Below is a small trained network, with its code and all its weights. Each question gives an input and a target symbol and asks what happens when units are switched off, that is, made to give their printed mean instead of their output.

import numpy as np


def w(rows, s, z=0):
    codes = np.array(rows[::2]) - 128.0
    scale = np.full(codes.shape[1], s)
    scale[-1] = z or s
    return codes * scale


def f(y):
    return np.maximum(y, 0)


def softmax(a):
    e = np.exp(a - a.max(-1, keepdims=True))
    return e / e.sum(-1, keepdims=True)


def log_softmax(a):
    a = a - a.max(-1, keepdims=True)
    return a - np.log(np.exp(a).sum(-1, keepdims=True))


def net(x, mask):
    ids = ['ΓΘΛΠΦΨΩβδεζημστ'.index(c) for c in x.split()]
    T = len(ids)
    res = E[ids] + P[:T]
    u = 0
    for l in range(2):
        r = res
        for j in range(2):
            rows = slice(2 * j, 2 * j + 2)
            q, k, v = (r @ M[l][rows].T for M in (Q, K, V))
            z = softmax(np.where(np.tri(T) > 0, q @ k.T / 2**0.5, -1e9)) @ v
            o = O[l][rows]
            res = res + np.where(mask[u + j], z, o[:, -1]) @ o[:, :-1]
        u += 2
        y = f(res @ A[l][:, :-1].T + A[l][:, -1])
        res = res + np.where(mask[u : u + 8], y, B[l][:, -1]) @ B[l][:, :-1]
        u += 8
    return log_softmax(res[-1] @ U[:, :-1].T + U[:, -1])


Q, K, V, O, A, B = {}, {}, {}, {}, {}, {}
E = w([
[185,139,95,164,157,136,171,96,177,148],'Γ',
[97,111,102,195,41,75,160,84,119,123],'Θ',
[164,107,113,105,101,16,157,145,170,147],'Λ',
[189,170,131,30,182,124,88,96,242,120],'Π',
[187,99,144,50,133,178,136,167,71,152],'Φ',
[137,114,156,47,71,152,131,53,139,77],'Ψ',
[56,174,31,150,109,89,164,146,145,161],'Ω',
[98,126,61,118,117,119,177,11,208,97],'β',
[85,152,137,79,107,181,172,87,9,145],'δ',
[133,133,173,148,98,216,146,158,155,120],'ε',
[210,213,151,137,189,84,169,117,71,184],'ζ',
[69,193,164,25,128,120,94,105,108,125],'η',
[108,9,129,128,78,203,160,101,49,61],'μ',
[106,125,146,94,146,10,162,87,19,81],'σ',
[110,171,99,122,215,105,27,126,71,111],'τ',
],0.016)
P = w([
[80,182,245,119,109,166,163,47,176,255],'0',
[74,156,54,103,140,153,201,200,120,38],'1',
[50,70,167,114,142,127,107,52,53,225],'2',
[51,189,59,121,191,168,148,198,135,49],'3',
[64,78,163,144,103,131,54,69,64,218],'4',
[131,107,72,118,126,139,185,203,94,32],'5',
[66,53,187,172,125,131,53,64,49,179],'6',
[91,116,84,113,170,145,141,190,115,37],'7',
[81,54,162,187,90,124,34,59,54,168],'8',
[119,111,122,110,144,149,147,193,94,47],'9',
[111,67,184,203,61,97,33,93,53,171],'10',
[86,189,149,117,181,165,102,198,116,70],'11',
[112,115,197,227,60,117,28,93,53,173],'12',
[119,129,146,120,142,147,117,194,100,57],'13',
],0.0077)
Q[0] = w([
[30,42,91,150,95,188,198,142,54,68],'0.h0',
[87,50,140,68,110,38,197,68,166,165],'0.h0',
[198,125,162,108,168,56,179,114,253,130],'0.h1',
[113,207,97,25,211,181,1,161,108,87],'0.h1',
],0.0064)
K[0] = w([
[67,115,124,120,69,135,138,125,88,66],'0.h0',
[74,123,122,33,1,9,208,47,126,125],'0.h0',
[183,127,158,31,156,63,190,68,193,202],'0.h1',
[111,177,156,65,205,167,45,158,119,110],'0.h1',
],0.0066)
V[0] = w([
[198,156,175,183,253,198,160,211,136,89],'0.h0',
[74,116,69,71,18,92,103,108,113,128],'0.h0',
[155,101,115,151,141,112,114,147,45,120],'0.h1',
[51,138,184,156,53,135,54,96,127,190],'0.h1',
],0.0051)
O[0] = w([
[173,59,72,121,87,106,122,122,84,83,2],'0.h0',
[85,254,75,134,145,158,61,124,142,136,219],'0.h0',
[77,109,67,58,199,145,101,88,137,141,139],'0.h1',
[99,141,110,43,122,112,204,90,97,182,175],'0.h1',
],0.0091,0.0028)
A[0] = w([
[68,88,171,92,110,82,103,41,116,200,251],'0.n0',
[102,230,100,216,122,172,196,119,85,205,145],'0.n1',
[115,172,106,96,183,91,139,195,58,90,78],'0.n2',
[120,120,9,133,108,199,201,156,164,142,164],'0.n3',
[178,197,45,110,210,35,130,255,102,69,69],'0.n4',
[130,85,181,90,87,175,69,109,110,165,88],'0.n5',
[60,162,155,92,95,115,132,183,187,29,131],'0.n6',
[62,154,180,136,147,133,135,104,42,152,120],'0.n7',
],0.0074,0.003)
B[0] = w([
[255,130,168,127,201,131,90,236,116,114,254],'0.n0',
[148,123,89,98,170,130,93,131,125,102,226],'0.n1',
[118,107,147,139,131,100,165,157,73,100,183],'0.n2',
[159,182,181,172,161,185,70,198,173,125,181],'0.n3',
[192,65,67,80,123,76,166,165,114,179,188],'0.n4',
[176,106,140,222,170,56,184,95,177,158,174],'0.n5',
[117,112,85,71,35,140,148,148,179,95,186],'0.n6',
[182,143,88,184,98,70,170,127,160,84,228],'0.n7',
],0.0087,0.0082)
Q[1] = w([
[156,90,114,91,95,95,97,121,199,45],'1.h0',
[2,176,153,131,154,23,119,126,57,140],'1.h0',
[93,47,132,140,177,138,74,207,215,162],'1.h1',
[154,85,196,147,170,155,65,74,168,191],'1.h1',
],0.0063)
K[1] = w([
[104,105,42,100,5,121,90,59,73,127],'1.h0',
[115,111,91,169,132,53,254,113,137,179],'1.h0',
[90,72,106,84,106,248,119,73,188,99],'1.h1',
[97,104,116,116,67,158,15,193,137,89],'1.h1',
],0.0061)
V[1] = w([
[116,122,30,88,60,145,48,160,101,80],'1.h0',
[183,124,60,142,89,48,185,75,134,48],'1.h0',
[52,83,45,70,74,158,86,125,120,144],'1.h1',
[181,159,117,150,120,37,121,3,59,153],'1.h1',
],0.0041)
O[1] = w([
[2,70,171,171,97,140,112,85,137,149,152],'1.h0',
[154,164,160,129,89,69,74,109,126,111,175],'1.h0',
[181,142,128,131,95,125,201,108,148,83,2],'1.h1',
[57,96,119,128,131,156,147,94,190,113,106],'1.h1',
],0.0079,0.0073)
A[1] = w([
[159,105,105,223,147,141,94,121,125,124,175],'1.n0',
[195,89,178,129,72,49,161,93,102,168,188],'1.n1',
[155,136,90,75,146,163,140,115,201,153,51],'1.n2',
[87,211,148,162,97,52,130,126,222,139,161],'1.n3',
[128,138,163,139,98,255,160,81,201,112,204],'1.n4',
[67,103,139,56,147,91,39,83,87,112,249],'1.n5',
[148,110,77,118,223,48,123,125,125,156,3],'1.n6',
[191,160,96,95,81,119,42,111,105,141,159],'1.n7',
],0.0075,0.0017)
B[1] = w([
[62,197,233,114,30,112,49,99,133,196,195],'1.n0',
[39,175,120,191,179,135,118,86,120,90,207],'1.n1',
[197,143,54,104,107,88,43,77,126,82,155],'1.n2',
[74,55,188,127,141,104,122,44,78,192,179],'1.n3',
[171,52,132,158,179,144,210,182,255,77,161],'1.n4',
[209,220,65,139,37,224,144,152,110,163,175],'1.n5',
[124,118,144,197,40,193,186,106,180,146,254],'1.n6',
[93,104,128,121,123,163,147,88,122,107,207],'1.n7',
],0.0066,0.01)
U = w([
[228,237,155,161,155,134,91,151,167,186,188],'Γ',
[35,181,169,164,113,146,59,59,96,187,210],'Θ',
[94,94,151,86,80,61,145,163,164,213,105],'Λ',
[191,91,101,76,98,80,54,133,127,64,74],'Π',
[147,74,148,21,177,154,96,176,47,154,202],'Φ',
[115,203,129,76,55,203,199,85,167,132,69],'Ψ',
[97,143,54,120,185,95,70,205,139,138,82],'Ω',
[97,163,69,147,196,120,133,89,197,83,82],'β',
[111,204,81,70,220,176,102,124,46,39,137],'δ',
[137,148,159,118,112,126,163,232,174,112,3],'ε',
[130,119,68,134,182,145,213,98,126,146,170],'ζ',
[90,199,177,2,77,149,137,166,80,133,125],'η',
[71,107,112,128,157,196,103,133,86,67,147],'μ',
[107,179,94,129,99,85,159,122,117,44,64],'σ',
[167,120,60,117,67,183,104,109,88,161,30],'τ',
],0.0058,0.0039)

Each question gives the input, a string of symbols that net reads in full, and the target symbol t.
The units are the heads (2 rows each of Q, K, V and O) and the neurons (one row each of A and B). Each row of codes is followed by its name. A weight is (code - 128) times the scale printed after its matrix; where a second scale follows, it is the last column's (O, A, B and U).
mask holds one flag per unit, layer by layer, with each layer's heads first. A switched-off unit (its flag False) gives its mean, the last column of its rows in O or B, instead of its output. The means were averaged over made-up inputs and are rounded, as every weight is.
A unit's drop is (log p(t) with every unit on - log p(t) with that unit switched off) / (log p(t) with every unit on - log p(t) with every unit switched off).
The circuit of an input: a set's keep is (log p(t) with only the set's units on - log p(t) with every unit switched off) / (log p(t) with every unit on - log p(t) with every unit switched off). Starting from the 12 units with the biggest drops (on a tie, the unit counted first), units are removed one at a time, each time the one whose removal leaves the highest keep (on an exact tie, the one counted first), for as long as the keep stays at least 0.8.
units of the circuit, in order: the units of the circuit, biggest drop first
k most important neurons: the k neurons with the biggest drops, biggest first
k most important neurons of layer l: the k neurons of layer l with the biggest drops, biggest first
heads that matter: for each layer, one digit per head in row order, 1 if its drop is at least 0.15 and else 0, layers parted by /
input Φ μ μ Λ Θ Ψ Ω Ψ η β μ Ω μ, target Θ: 2 most important neurons of layer 0 => (0.n5 0.n7)
input μ Λ ζ μ τ σ Γ ε Λ Ω Ω ε Γ, target Θ: units of the circuit, in order => (1.n0 0.n0)
input Λ Ω δ μ τ μ η τ ε Ψ Λ, target Θ: most important neuron => (1.n1)
input ζ Λ Ω μ ζ σ ζ, target Θ: 3 most important neurons => (1.n1 1.n0 0.n3)
input ε σ Θ β η μ δ ζ, target ζ: heads that matter => 00 / 00
input ε Π η Ψ Γ ζ Φ δ σ μ β δ Φ, target Θ: heads that matter => 10 / 00
input Ψ Θ η μ β Π σ η ζ Ω δ, target Γ: units of the circuit, in order => (0.n0 0.n5)
input Ψ δ Φ, target Γ: units of the circuit, in order => (0.n5 0.n0 1.h0)
input σ μ τ ζ Ω δ ζ, target Θ: units of the circuit, in order => (0.h0 1.n0 1.n1)
input Γ Γ τ, target Γ: units of the circuit, in order => (0.n0 1.n5)
input μ Λ Ω Θ δ, target Γ: units of the circuit, in order => (0.n0 0.n7)
input ζ Ψ η Ω, target Ω: 4 most important neurons => (0.n3 0.n4 0.n6 0.n1)
input Ψ μ Λ, target Γ: units of the circuit, in order => (0.n0 0.h0)
input ε β Λ μ Φ μ μ μ Ψ, target Γ: units of the circuit, in order => (0.n0)
input μ σ β Φ Λ Π Φ β ε ε Π, target Θ: 2 most important neurons => (0.n5 0.n0)
input μ Π μ ε Γ Π τ Γ η Ψ ε, target Θ: 2 most important neurons => (1.n1 1.n0)
input η Π β ζ Ψ μ Θ, target Γ: units of the circuit, in order => (0.n0 0.h0)
input δ ζ Ω Ψ Ψ Γ μ Ψ Ψ β σ, target Γ: units of the circuit, in order => (0.n0 0.h0)
input Ω τ Θ Ψ τ Θ Ψ ε, target ε: 2 most important neurons of layer 0 => (0.n3 0.n6)
input β η Ψ ζ Λ δ, target δ: 3 most important neurons of layer 0 => (0.n1 0.n5 0.n4)
input Ψ Λ τ σ Φ δ σ η, target η: most important neuron => (0.n6)
input η δ ε Θ Γ σ Ψ, target Γ: heads that matter => 00 / 00
input Θ Π μ μ δ ε η Λ Π, target Θ: 4 most important neurons of layer 0 => (0.n5 0.n6 0.n0 0.n1)
input η ε Λ μ Π Ψ ζ Θ, target Θ: 2 most important neurons => (0.n0 1.n3)
input μ σ μ Γ Φ, target Γ: heads that matter => 00 / 10
input μ μ β ζ τ Ω Ψ Λ, target Λ: 3 most important neurons of layer 0 => (0.n0 0.n4 0.n6)
input Θ Ψ Ψ Γ Ω, target Γ: 2 most important neurons of layer 0 => (0.n0 0.n3)
